Here is a tiny trained network, its code and every weight. The questions are about switching its units off for an input and a class, where a switched-off unit gives its printed mean instead of its output.

import numpy as np


def w(rows, s, z=0):
    codes = np.array(rows[::2]) - 128.0
    scale = np.full(codes.shape[1], s)
    scale[-1] = z or s
    return codes * scale


def norm(h):
    return h / np.sqrt((h * h).mean(-1, keepdims=True) + 1e-5)


def f(y):
    return np.maximum(y, 0)


def log_softmax(a):
    a = a - a.max(-1, keepdims=True)
    return a - np.log(np.exp(a).sum(-1, keepdims=True))


def net(x, mask):
    res = np.array(x, float).reshape(1, 5) / 4 @ E
    u = 0
    for l in range(2):
        y = f(norm(res) @ A[l][:, :-1].T + A[l][:, -1])
        res = res + np.where(mask[u : u + 11], y, B[l][:, -1]) @ B[l][:, :-1]
        u += 11
    return log_softmax(norm(res)[-1] @ U[:, :-1].T + U[:, -1])


A, B = {}, {}
E = w([
[135,43,189,72,119,129],'x0',
[72,110,184,179,102,177],'x1',
[129,129,129,130,128,127],'x2',
[134,101,135,100,254,217],'x3',
[129,130,128,127,125,129],'x4',
],0.0007)
A[0] = w([
[145,105,126,100,212,210,97],'L0N1',
[179,166,87,142,181,151,253],'L0N2',
[95,166,132,189,149,172,20],'L0N3',
[185,153,74,121,149,142,57],'L0N4',
[104,223,100,163,199,172,130],'L0N5',
[105,115,147,92,64,77,121],'L0N6',
[129,131,110,176,44,76,130],'L0N7',
[117,252,54,234,145,142,166],'L0N8',
[20,126,207,194,107,175,149],'L0N9',
[129,135,135,105,209,201,165],'L0N10',
[89,101,185,113,89,189,136],'L0N11',
],0.0028,0.0025)
B[0] = w([
[110,199,164,42,162,96,209],'L0N1',
[119,88,140,169,104,48,251],'L0N2',
[92,195,53,163,225,155,138],'L0N3',
[204,141,102,176,192,112,145],'L0N4',
[134,96,63,200,3,178,194],'L0N5',
[100,101,96,190,61,123,179],'L0N6',
[145,117,138,69,207,154,202],'L0N7',
[132,149,181,26,229,156,240],'L0N8',
[59,142,178,216,104,103,210],'L0N9',
[139,178,76,138,155,189,228],'L0N10',
[142,146,98,123,108,63,186],'L0N11',
],0.0028)
A[1] = w([
[199,138,2,145,128,157,167],'L1N1',
[142,139,52,208,140,171,75],'L1N2',
[208,169,48,38,122,156,53],'L1N3',
[151,124,66,210,130,164,115],'L1N4',
[53,187,183,123,135,197,6],'L1N5',
[95,177,168,119,226,141,65],'L1N6',
[177,146,42,230,132,170,89],'L1N7',
[185,62,30,122,65,151,5],'L1N8',
[119,186,150,237,164,168,113],'L1N9',
[84,176,215,129,167,100,30],'L1N10',
[186,63,39,122,73,141,8],'L1N11',
],0.0037,0.0023)
B[1] = w([
[99,126,177,83,97,199,199],'L1N1',
[143,124,68,209,159,74,157],'L1N2',
[214,58,175,124,199,60,203],'L1N3',
[117,104,80,208,102,99,153],'L1N4',
[34,249,194,59,152,154,182],'L1N5',
[111,110,136,165,57,81,251],'L1N6',
[111,127,40,252,141,218,163],'L1N7',
[216,66,16,41,12,203,147],'L1N8',
[182,99,108,60,130,107,205],'L1N9',
[159,139,115,90,172,227,193],'L1N10',
[159,155,32,43,26,219,147],'L1N11',
],0.0043,0.0028)
U = w([
[249,15,246,15,247,7,240],'0',
[9,251,246,21,218,216,250],'1',
[243,14,19,251,244,239,84],'2',
[13,246,26,248,218,243,34],'3',
[246,7,10,6,12,221,18],'4',
[17,26,254,228,13,7,13],'5',
],0.0049,0.0024)

Each question gives the input, the list of numbers given to net, and the class t.
The units are the neurons (one row each of A and B). Each row of codes is followed by its name. A weight is (code - 128) times the scale printed after its matrix; where a second scale follows, it is the last column's (A, B and U).
mask holds one flag per neuron, layer by layer. A switched-off neuron (its flag False) gives its mean, the last column of its row in B, instead of its output. The means were averaged over made-up inputs and are rounded, as every weight is.
A unit's drop is (log p(t) with every unit on - log p(t) with that unit switched off) / (log p(t) with every unit on - log p(t) with every unit switched off).
The circuit of an input: a set's keep is (log p(t) with only the set's units on - log p(t) with every unit switched off) / (log p(t) with every unit on - log p(t) with every unit switched off). Starting from the 12 units with the biggest drops (on a tie, the unit counted first), units are removed one at a time, each time the one whose removal leaves the highest keep (on an exact tie, the one counted first), for as long as the keep stays at least 0.8.
units of the circuit, in order: the units of the circuit, biggest drop first
unit that matters most: the unit with the biggest drop
top k neurons: the k neurons with the biggest drops, biggest first
k most important neurons of layer l: the k neurons of layer l with the biggest drops, biggest first
input [-8,-3,0,7,2], class 2: unit that matters most	L0N5
input [-3,1,7,-2,-8], class 1: units of the circuit, in order	[L0N8, L1N9]
input [8,1,-2,-5,-8], class 5: 4 most important neurons of layer 0	[L0N5, L0N10, L0N8, L0N6]
input [-8,-8,-1,1,7], class 2: top 3 neurons	[L0N5, L0N1, L0N4]
input [5,-4,-7,-1,-1], class 4: 3 most important neurons of layer 0	[L0N8, L0N9, L0N1]
input [-2,4,-1,6,1], class 3: top 4 neurons	[L0N5, L0N10, L0N1, L1N5]
input [7,-3,-7,-6,-6], class 4: top 3 neurons	[L0N8, L0N6, L0N9]
input [3,-8,-2,0,8], class 4: top 3 neurons	[L0N8, L0N1, L0N9]
input [-1,-5,5,6,8], class 2: top 4 neurons	[L0N5, L0N10, L0N8, L1N7]
input [-2,-5,0,8,-8], class 2: top 4 neurons	[L0N5, L0N10, L1N7, L0N8]
input [7,0,-6,-4,6], class 4: top 3 neurons	[L0N1, L0N8, L0N6]
input [-1,2,-1,2,-2], class 3: top 2 neurons	[L0N5, L0N10]
input [-5,-7,8,3,-5], class 2: 2 most important neurons of layer 1	[L1N7, L1N3]
input [-2,-2,2,-5,-5], class 0: unit that matters most	L0N9
input [1,4,5,0,4], class 5: 3 most important neurons of layer 0	[L0N8, L0N1, L0N11]
input [0,6,4,5,2], class 3: 3 most important neurons of layer 0	[L0N8, L0N10, L0N5]
input [-6,-6,3,3,3], class 2: top 4 neurons	[L0N5, L1N7, L0N8, L1N3]
input [0,2,-2,-4,0], class 1: top 2 neurons	[L0N7, L0N2]
input [-6,-7,-2,6,-8], class 2: top 3 neurons	[L0N5, L1N7, L1N3]
input [-5,0,-5,3,1], class 2: 4 most important neurons of layer 0	[L0N5, L0N9, L0N8, L0N2]
input [-3,-8,-3,1,2], class 2: top 2 neurons	[L0N1, L0N4]
input [4,3,-5,-2,-5], class 5: most important neuron of layer 0	[L0N8]
input [-7,-2,-6,8,-7], class 2: 2 most important neurons of layer 0	[L0N5, L0N9]
input [0,1,6,1,0], class 3: 3 most important neurons of layer 0	[L0N8, L0N10, L0N1]
input [-2,8,8,5,-2], class 3: top 3 neurons	[L0N5, L0N10, L1N5]
